Both labels of each row
[ 10   9 -12  -5  -4   9   0   5  -3  10  16 -14  14 -12   7  12   3 -10
   3 -17  11  17  -2  24  -9  13  -7   7  -3  11   8  18   9  20 -15 -15
  -1  -9 -16 -33  -9 -10  19   9]	[65], Hl
[  3  12  -1 -12   0 -20  12 -15  -3  12  14 -36  -7   3   7  -3   7   5
 -15   9  21  15   5  -4   7 -10   1   7   3 -17  -5  16  29  35  12  38
  -3 -10  -5 -47 -23  28   1  11]	[66], Hl
[-24 -10  21   2   1 -20  -7  -4  -7  14   0 -25 -15 -14  24  -5   6 -21
 -19  11   2  -5 -24  28  -8 -13  20  14  11 -17  -6 -18  19  15  23  49
   2   7 -11  -3  -1   8   9   1]	[66], QB
[-20  -5   4  -1   4 -14  -7  -7  -9  11  13 -16 -17 -33  19   8  -4 -27
 -33   5   9   3   2  20  -8 -25  18  20  -2 -11   1  -4  15   4  26  20
  -9   0   5   4   6   1  -8  -4]	[66], Hl
[  3  -3  73  16 -11   4   7  -1  14  14  22  -8   5  -5  20 -25   1   6
   7 -17  -3 -15  -2 -10   6   3 -11   2 -15  -6 -11  42  50   0  20  73
   2  -6 -23 -55 -19   2   2  21]	[66], Hl
[ -2   0   7 -12   2 -37 -14  -5  -5  -5  -3 -33 -14 -15  27  -2   8 -23
  -8   7   5  11 -16  29  -5   8  10  17  12 -23   7  -1  16  41   8  14
   9 -18 -14 -29 -20  25  10  13]	[66], QB
[ 17   1 -13   4  20 -24 -16 -33   8   0 -28 -24 -24 -11   9 -11   2 -23
  -5  19 -11   8 -33  13 -18  -7  14  14  33 -24  -5 -41   9  23  25  86
  23  -3 -11   6  12   1   7   7]	[66], HR
[  8  -3 -11 -11  -9 -62 -13   4  -7  27 -14  -8 -66   8   3   5   5  39
  -7  45   0  11 -30  40 -31 -20  17   0  76 -22  -8 -12   2  51  10  26
  12   1   3  -3  -3  30 -14   2]	[66], GQ
[  5 -11  21  -6   1 -35   4  19  -6  23  12 -25 -31 -13  24   7 -17   7
  -9  10  13  -1 -22  24  -8  -8   2  17  -2  -9  -5   9  14  20  11  16
 -10   4   8 -26 -10  12  -1  15]	[66], Hl
[-19 -19  23  -4  -3 -34  16  11 -17  24   7 -21 -20  11  23   4   3  -1
 -15  13   8 -17 -12   3  -7 -21   9   8 -15   0   1   7  43  -5  14   9
 -12   7  -3  -6  -6  23 -18  15]	[66], HR
[-21  -3 -35  -9   2 -21   8   5 -13  21  20 -16 -19 -11  17  11  -7   0
 -21  -3  18  -1  -2  22  -5  -9   9  17   3 -15   0  18  16  15   8   4
  -6 -10  14 -16  -4  16  -2  12]	[66], HR
[ 11  -2  16   5   6 -30  -5  21   2  16  -2 -18 -15  -6  20  -4   2   1
   2  14  -3   0 -36   6  -4  -1   7  18  10 -27 -13 -26  16   4  11   2
  10  -3 -13  -7  11   4  -4  23]	[66], HR
[  3   2  29 -20   4 -33  -3   1 -16  -3  26 -23   5   2  15   7  -4   9
  11  13   8  -1 -18  -1  -2  -2   0  13  -4  -4  -3  23  35  29  -6 -11
 -12 -11 -18 -39 -19  23 -16  32]	[66], Hl
[ 36  15  26 -14  -6  23  -9   7  18 -29   6  11  21  21   8 -12  15   1
  60 -13  -8   6 -17 -15   5  12 -24 -10  -5   0  13   7  11  -2 -37 -33
  24 -19  -8 -39  -6   1  19  10]	[71], QB
[-31  -8  24   9   0  10   7 -38  -6   8  23 -28 -14   0  45   1  10 -49
 -36 -29  12 -21  15  18  -5  -2   9  10 -21   4  15  23  35 -20  12  49
 -11   2  -8 -26   2   3  -9 -11]	[66], QB

Both labels of each row
[-41  28  22 -45  -6 -48  -7 -40  -6  26  61 -14  21  -1  14   7 -63  20
 -30  22 -10  20  28  39 -11 -39 -16 -20  66 -27  31 -24  14 100  -1 -30
 -29 -38   2 -64 -14 -54 -39   4]	W, (30)
[ 12   9  36  31 -18   4   4 -10 -17  35  17 -16  18  21  -3  -9 -31  91
  -9  10 -15   4  29  16  13 -17  -1 -15  20  -6  11  11  35  23   7 -36
 -19   0 -15 -56   2 -11 -12   6]	B, (30)
[-39  30  44 -25 -49 -52   4 -23 -31  -1  22 -24  -6  -5  45 -13 -55  34
   7   7   5   6  64  24 -18 -34  -3 -35  46 -23  33 -36  34  25   9 -28
 -38   1  -3 -63  15 -32 -18 -13]	W, (29)
[ 20  -1  35  13 -27  -6  -6 -22 -16  34  26 -20  -3  17  -6 -14 -37  52
  -6  19 -10   5  16   7  13 -15   2 -23  31  -4  14   5  32  34   8 -32
  -9   1  -7 -53 -12  -6 -24  11]	B, (30)
[ 12   7   3  14 -41 -44  -3  -6   7  11  -6  -3  16   4  -3 -10 -19  21
  -4   8  -9  -5  18   8   9 -11  12  -7   0   3  17   4  17  20   1 -36
   0  -8 -16 -63  13 -21  -4  21]	W, (30)
[-12  16  19   0 -37 -38  -1  -4  -8  10 -12  -8  10   9   4 -11 -22  49
   8   3 -13   9  13   7  -2  -7  15 -17  10  -5  41 -15  40  20  -6 -31
 -12  -7  -6 -75  13 -20  -9  11]	W, (30)
[-18  17  23 -30  -2 -33  -6 -15 -14  18  24  -2  13  -9   8   0 -38  28
 -12   6 -23  29  22  12 -13 -17 -18  -4  24 -16  27 -17  20  37  19 -22
 -30 -17 -12 -72   7 -18 -10   2]	W, (30)
